Below is a small trained network, with its code and all its weights. Each question gives an input and a target symbol and asks what happens when units are switched off, that is, made to give their printed mean instead of their output.

import numpy as np


def w(rows, s, z=0):
    codes = np.array(rows[::2]) - 128.0
    scale = np.full(codes.shape[1], s)
    scale[-1] = z or s
    return codes * scale


def norm(h):
    return h / np.sqrt((h * h).mean(-1, keepdims=True) + 1e-5)


def f(y):
    return np.maximum(y, 0)


def softmax(a):
    e = np.exp(a - a.max(-1, keepdims=True))
    return e / e.sum(-1, keepdims=True)


def log_softmax(a):
    a = a - a.max(-1, keepdims=True)
    return a - np.log(np.exp(a).sum(-1, keepdims=True))


def net(x, mask):
    ids = ['ΓΔΣελπ'.index(c) for c in x.split()]
    T = len(ids)
    res = E[ids] + P[:T]
    r = norm(res)
    for j in range(3):
        rows = slice(3 * j, 3 * j + 3)
        q, k, v = (r @ M[0][rows].T for M in (Q, K, V))
        z = softmax(np.where(np.tri(T) > 0, q @ k.T / 3**0.5, -1e9)) @ v
        o = O[0][rows]
        res = res + np.where(mask[j], z, o[:, -1]) @ o[:, :-1]
    y = f(norm(res) @ A[0][:, :-1].T + A[0][:, -1])
    res = res + np.where(mask[3:15], y, B[0][:, -1]) @ B[0][:, :-1]
    return log_softmax(norm(res)[-1] @ U[:, :-1].T + U[:, -1])


Q, K, V, O, A, B = {}, {}, {}, {}, {}, {}
E = w([
[142,143,111,96],'Γ',
[96,1,131,82],'Δ',
[120,178,64,68],'Σ',
[159,185,95,93],'ε',
[195,102,97,123],'λ',
[124,139,121,170],'π',
],0.016)
P = w([
[76,108,1,166],'0',
[78,110,38,166],'1',
[77,106,61,171],'2',
[77,126,93,141],'3',
[86,128,108,142],'4',
[97,132,129,146],'5',
[106,131,131,140],'6',
[124,121,137,131],'7',
],0.0061)
Q[0] = w([
[147,122,126,85],'H1',
[88,158,65,161],'H1',
[128,87,35,55],'H1',
[160,53,99,206],'H2',
[68,145,79,104],'H2',
[156,132,176,140],'H2',
[188,85,2,63],'H3',
[173,199,73,104],'H3',
[151,101,234,123],'H3',
],0.014)
K[0] = w([
[134,182,111,106],'H1',
[106,121,163,121],'H1',
[162,190,186,158],'H1',
[89,99,174,147],'H2',
[112,159,66,129],'H2',
[172,109,155,153],'H2',
[132,105,251,132],'H3',
[126,102,165,107],'H3',
[147,124,69,143],'H3',
],0.021)
V[0] = w([
[34,115,117,161],'H1',
[80,120,104,162],'H1',
[30,63,169,22],'H1',
[71,76,164,164],'H2',
[189,91,135,80],'H2',
[96,64,97,113],'H2',
[4,122,145,174],'H3',
[184,82,100,186],'H3',
[254,19,154,104],'H3',
],0.0095)
O[0] = w([
[157,103,50,171,153],'H1',
[213,90,105,147,185],'H1',
[96,38,33,190,16],'H1',
[171,210,93,83,2],'H2',
[93,150,121,112,91],'H2',
[163,173,189,152,216],'H2',
[178,77,207,200,130],'H3',
[103,202,82,254,176],'H3',
[5,101,97,144,87],'H3',
],0.006,0.0041)
A[0] = w([
[142,198,157,190,166],'N1',
[204,138,161,183,48],'N2',
[169,83,1,232,23],'N3',
[127,177,140,133,148],'N4',
[113,206,108,123,130],'N5',
[105,42,142,83,199],'N6',
[206,84,224,126,229],'N7',
[139,209,91,175,253],'N8',
[55,135,46,97,131],'N9',
[93,13,202,162,97],'N10',
[80,102,150,253,181],'N11',
[172,86,91,61,140],'N12',
],0.0077,0.0034)
B[0] = w([
[157,100,113,171,185],'N1',
[119,174,111,164,174],'N2',
[122,142,182,111,202],'N3',
[117,116,151,122,165],'N4',
[133,94,114,158,187],'N5',
[165,137,52,138,181],'N6',
[103,166,79,138,222],'N7',
[86,123,161,138,253],'N8',
[148,147,114,170,210],'N9',
[162,206,92,116,170],'N10',
[168,115,169,2,186],'N11',
[91,82,144,125,189],'N12',
],0.0091,0.0058)
U = w([
[214,84,137,137,155],'Γ',
[73,203,72,151,73],'Δ',
[123,122,196,105,205],'Σ',
[174,247,166,24,37],'ε',
[229,224,135,186,252],'λ',
[198,111,18,94,71],'π',
],0.011,0.0015)

Each question gives the input, a string of symbols that net reads in full, and the target symbol t.
The units are the heads (3 rows each of Q, K, V and O) and the neurons (one row each of A and B). Each row of codes is followed by its name. A weight is (code - 128) times the scale printed after its matrix; where a second scale follows, it is the last column's (O, A, B and U).
mask holds one flag per unit, heads first, then neurons. A switched-off unit (its flag False) gives its mean, the last column of its rows in O or B, instead of its output. The means were averaged over made-up inputs and are rounded, as every weight is.
A unit's drop is (log p(t) with every unit on - log p(t) with that unit switched off) / (log p(t) with every unit on - log p(t) with every unit switched off).
The circuit of an input: a set's keep is (log p(t) with only the set's units on - log p(t) with every unit switched off) / (log p(t) with every unit on - log p(t) with every unit switched off). Starting from the 12 units with the biggest drops (on a tie, the unit counted first), units are removed one at a time, each time the one whose removal leaves the highest keep (on an exact tie, the one counted first), for as long as the keep stays at least 0.8.
units of the circuit, in order: the units of the circuit, biggest drop first
most important unit: the unit with the biggest drop
top k neurons: the k neurons with the biggest drops, biggest first
heads that matter: for each layer, one digit per head in row order, 1 if its drop is at least 0.15 and else 0, layers parted by /
drop when u is switched off: that unit's drop, to one decimal
input Δ π Γ, target ε: units of the circuit, in order => (H3; N11)
input λ Δ Γ λ Γ λ Δ, target Δ: units of the circuit, in order => (H3)
input Γ ε ε π λ π Δ π, target Γ: units of the circuit, in order => (H1; N3; N11)
input Δ Δ Δ Σ ε Δ, target ε: units of the circuit, in order => (H2; N10)
input Σ Σ λ ε ε, target Δ: units of the circuit, in order => (H2; N8)
input Δ Σ Γ, target ε: heads that matter => 001
input Γ Γ Γ, target Σ: top 4 neurons => (N12; N6; N10; N3)
input Γ Δ Δ π Δ Σ Σ π, target Γ: units of the circuit, in order => (H1; N11)
input Σ ε Γ π Δ λ ε, target Σ: units of the circuit, in order => (H3; H2; N7; N10)
input Δ Σ Δ λ λ Δ Δ, target Δ: heads that matter => 111
input λ ε π Σ λ Γ, target Δ: heads that matter => 001
input Γ ε Σ, target ε: units of the circuit, in order => (H3; H1)
input π ε Σ, target λ: units of the circuit, in order => (H3; N11)
input Σ λ ε π λ ε ε, target Δ: units of the circuit, in order => (H2; H3)
input π Δ Γ Γ Γ Σ Σ Σ, target Δ: most important unit => N9
input Γ Γ Σ, target π: top 2 neurons => (N11; N12)
input Γ Γ ε, target ε: drop when N9 is switched off => 0.2
input Σ Σ π Γ Γ Σ Σ Γ, target π: drop when H3 is switched off => 0.2
input Δ Σ π Σ π Δ, target λ: drop when H3 is switched off => 0.6
